Below are the code and all the weights of a small trained network. Each question names an input and a class and asks about switching units off, where a switched-off unit gives its printed mean instead of its output.

import numpy as np


def w(rows, s, z=0):
    codes = np.array(rows[::2]) - 128.0
    scale = np.full(codes.shape[1], s)
    scale[-1] = z or s
    return codes * scale


def norm(h):
    return h / np.sqrt((h * h).mean(-1, keepdims=True) + 1e-5)


def f(y):
    return y / 2 * (1 + np.tanh(0.7978845608 * (y + 0.044715 * y**3)))


def log_softmax(a):
    a = a - a.max(-1, keepdims=True)
    return a - np.log(np.exp(a).sum(-1, keepdims=True))


def net(x, mask):
    res = np.array(x, float).reshape(1, 7) / 4 @ E
    u = 0
    for l in range(2):
        y = f(norm(res) @ A[l][:, :-1].T + A[l][:, -1])
        res = res + np.where(mask[u : u + 14], y, B[l][:, -1]) @ B[l][:, :-1]
        u += 14
    return log_softmax(norm(res)[-1] @ U[:, :-1].T + U[:, -1])


A, B = {}, {}
E = w([
[92,210,77,118,20,130],'x0',
[202,226,87,79,177,159],'x1',
[73,207,166,96,155,145],'x2',
[154,137,84,228,100,169],'x3',
[122,166,107,167,130,2],'x4',
[247,155,182,130,138,81],'x5',
[93,187,158,142,116,168],'x6',
],0.003)
A[0] = w([
[214,109,109,39,114,178,44],'L0N0',
[171,150,99,86,105,141,111],'L0N1',
[93,73,79,145,138,187,64],'L0N2',
[79,104,75,121,157,148,78],'L0N3',
[133,121,131,109,139,133,143],'L0N4',
[132,165,198,185,184,120,43],'L0N5',
[201,83,145,105,108,196,117],'L0N6',
[80,96,89,114,159,149,62],'L0N7',
[192,89,80,137,138,36,60],'L0N8',
[64,80,102,181,2,84,2],'L0N9',
[136,182,101,143,78,138,107],'L0N10',
[44,89,174,21,120,107,38],'L0N11',
[160,62,137,107,149,128,94],'L0N12',
[152,66,125,208,78,174,70],'L0N13',
],0.0088,0.0038)
B[0] = w([
[177,176,144,190,193,122,183],'L0N0',
[135,193,130,137,156,129,158],'L0N1',
[166,88,128,194,97,199,170],'L0N2',
[153,97,105,137,147,187,145],'L0N3',
[122,122,142,142,144,129,143],'L0N4',
[72,131,113,203,178,116,156],'L0N5',
[154,176,188,155,146,101,210],'L0N6',
[122,84,100,138,142,177,138],'L0N7',
[149,71,123,48,194,98,219],'L0N8',
[51,117,56,194,70,30,254],'L0N9',
[100,196,119,101,131,137,180],'L0N10',
[3,141,229,86,145,157,233],'L0N11',
[125,196,96,99,97,143,168],'L0N12',
[131,131,226,119,72,80,207],'L0N13',
],0.015,0.0032)
A[1] = w([
[188,112,71,180,96,89,183],'L1N0',
[129,112,140,169,169,142,131],'L1N1',
[65,64,29,154,57,56,2],'L1N2',
[198,103,184,143,26,129,71],'L1N3',
[95,35,138,134,103,104,106],'L1N4',
[134,167,93,113,108,141,108],'L1N5',
[122,170,152,100,127,73,123],'L1N6',
[154,88,114,93,147,103,95],'L1N7',
[197,118,102,128,132,126,87],'L1N8',
[170,40,74,153,109,254,61],'L1N9',
[121,168,149,201,99,128,127],'L1N10',
[131,240,37,70,73,174,75],'L1N11',
[190,42,83,17,175,88,70],'L1N12',
[78,119,78,190,172,79,98],'L1N13',
],0.0092,0.0034)
B[1] = w([
[10,156,219,87,157,163,183],'L1N0',
[139,117,97,140,86,114,150],'L1N1',
[43,195,61,87,25,43,253],'L1N2',
[196,76,199,90,56,84,158],'L1N3',
[176,230,104,128,146,149,194],'L1N4',
[160,148,121,103,132,146,124],'L1N5',
[125,86,75,143,113,195,202],'L1N6',
[134,104,116,86,155,129,137],'L1N7',
[83,177,154,108,160,116,123],'L1N8',
[124,37,69,246,96,225,153],'L1N9',
[161,81,88,60,142,100,202],'L1N10',
[200,144,83,63,57,196,168],'L1N11',
[129,9,84,20,203,135,208],'L1N12',
[175,87,95,177,120,80,200],'L1N13',
],0.015,0.0044)
U = w([
[44,151,45,115,18,21,201],'0',
[5,154,225,105,162,196,161],'1',
[133,52,105,226,81,252,113],'2',
[158,73,70,224,171,45,4],'3',
[196,199,45,41,63,235,85],'4',
[132,31,78,9,210,109,179],'5',
[202,84,242,115,47,86,103],'6',
[208,234,168,161,220,126,162],'7',
],0.011,0.0019)

Each question gives the input, the list of numbers given to net, and the class t.
The units are the neurons (one row each of A and B). Each row of codes is followed by its name. A weight is (code - 128) times the scale printed after its matrix; where a second scale follows, it is the last column's (A, B and U).
mask holds one flag per neuron, layer by layer. A switched-off neuron (its flag False) gives its mean, the last column of its row in B, instead of its output. The means were averaged over made-up inputs and are rounded, as every weight is.
A unit's drop is (log p(t) with every unit on - log p(t) with that unit switched off) / (log p(t) with every unit on - log p(t) with every unit switched off).
The circuit of an input: a set's keep is (log p(t) with only the set's units on - log p(t) with every unit switched off) / (log p(t) with every unit on - log p(t) with every unit switched off). Starting from the 12 units with the biggest drops (on a tie, the unit counted first), units are removed one at a time, each time the one whose removal leaves the highest keep (on an exact tie, the one counted first), for as long as the keep stays at least 0.8.
units of the circuit, in order: the units of the circuit, biggest drop first
k most important neurons: the k neurons with the biggest drops, biggest first
drop of u: that unit's drop, to one decimal
input [2,-6,-3,4,-3,7,-6], class 6: units of the circuit, in order => (L0N13)
input [-7,8,-5,-7,-4,-8,-6], class 2: units of the circuit, in order => (L0N2; L1N9; L0N3)
input [0,1,7,0,1,5,7], class 3: 2 most important neurons => (L0N5; L0N9)
input [8,0,6,5,0,-2,8], class 4: 2 most important neurons => (L1N11; L0N10)
input [3,-2,2,5,-2,5,-2], class 6: units of the circuit, in order => (L0N13; L1N2)
input [5,3,-1,-8,7,-3,-1], class 1: 3 most important neurons => (L0N11; L0N9; L1N2)
input [-6,7,5,-8,-1,4,-7], class 7: units of the circuit, in order => (L0N0; L1N12)
input [-4,-2,5,-6,-1,6,4], class 1: 2 most important neurons => (L0N11; L0N9)
input [3,3,0,2,4,6,1], class 4: units of the circuit, in order => (L0N10; L1N11)
input [-5,3,3,7,8,-6,-4], class 5: 2 most important neurons => (L0N8; L1N12)
input [-3,7,3,0,2,3,-7], class 5: 2 most important neurons => (L0N8; L1N12)
input [-6,6,-7,-6,6,-8,7], class 2: 2 most important neurons => (L1N9; L0N3)
input [-3,-8,0,5,-5,-8,-1], class 2: 2 most important neurons => (L0N2; L1N9)
input [7,6,-8,2,4,-2,4], class 4: units of the circuit, in order => (L1N11)
input [5,7,-4,7,2,-7,-7], class 4: 3 most important neurons => (L1N11; L0N10; L0N1)
input [-8,-7,-6,0,2,6,8], class 6: 2 most important neurons => (L0N13; L0N9)
input [3,5,2,3,-5,-7,2], class 2: 2 most important neurons => (L1N9; L0N2)
input [-7,7,-7,-4,-5,-4,7], class 7: 2 most important neurons => (L0N6; L0N0)
input [8,-2,-4,8,-5,6,-1], class 6: 4 most important neurons => (L0N13; L1N3; L1N2; L0N6)
input [-1,-3,8,-6,6,2,4], class 1: units of the circuit, in order => (L0N11)
input [6,6,3,-5,-7,-2,8], class 4: drop of L1N11 => 0.4
input [-5,-5,0,-7,6,6,-3], class 5: drop of L0N1 => 0.0
input [5,-3,7,3,0,8,6], class 4: drop of L0N9 => 0.1
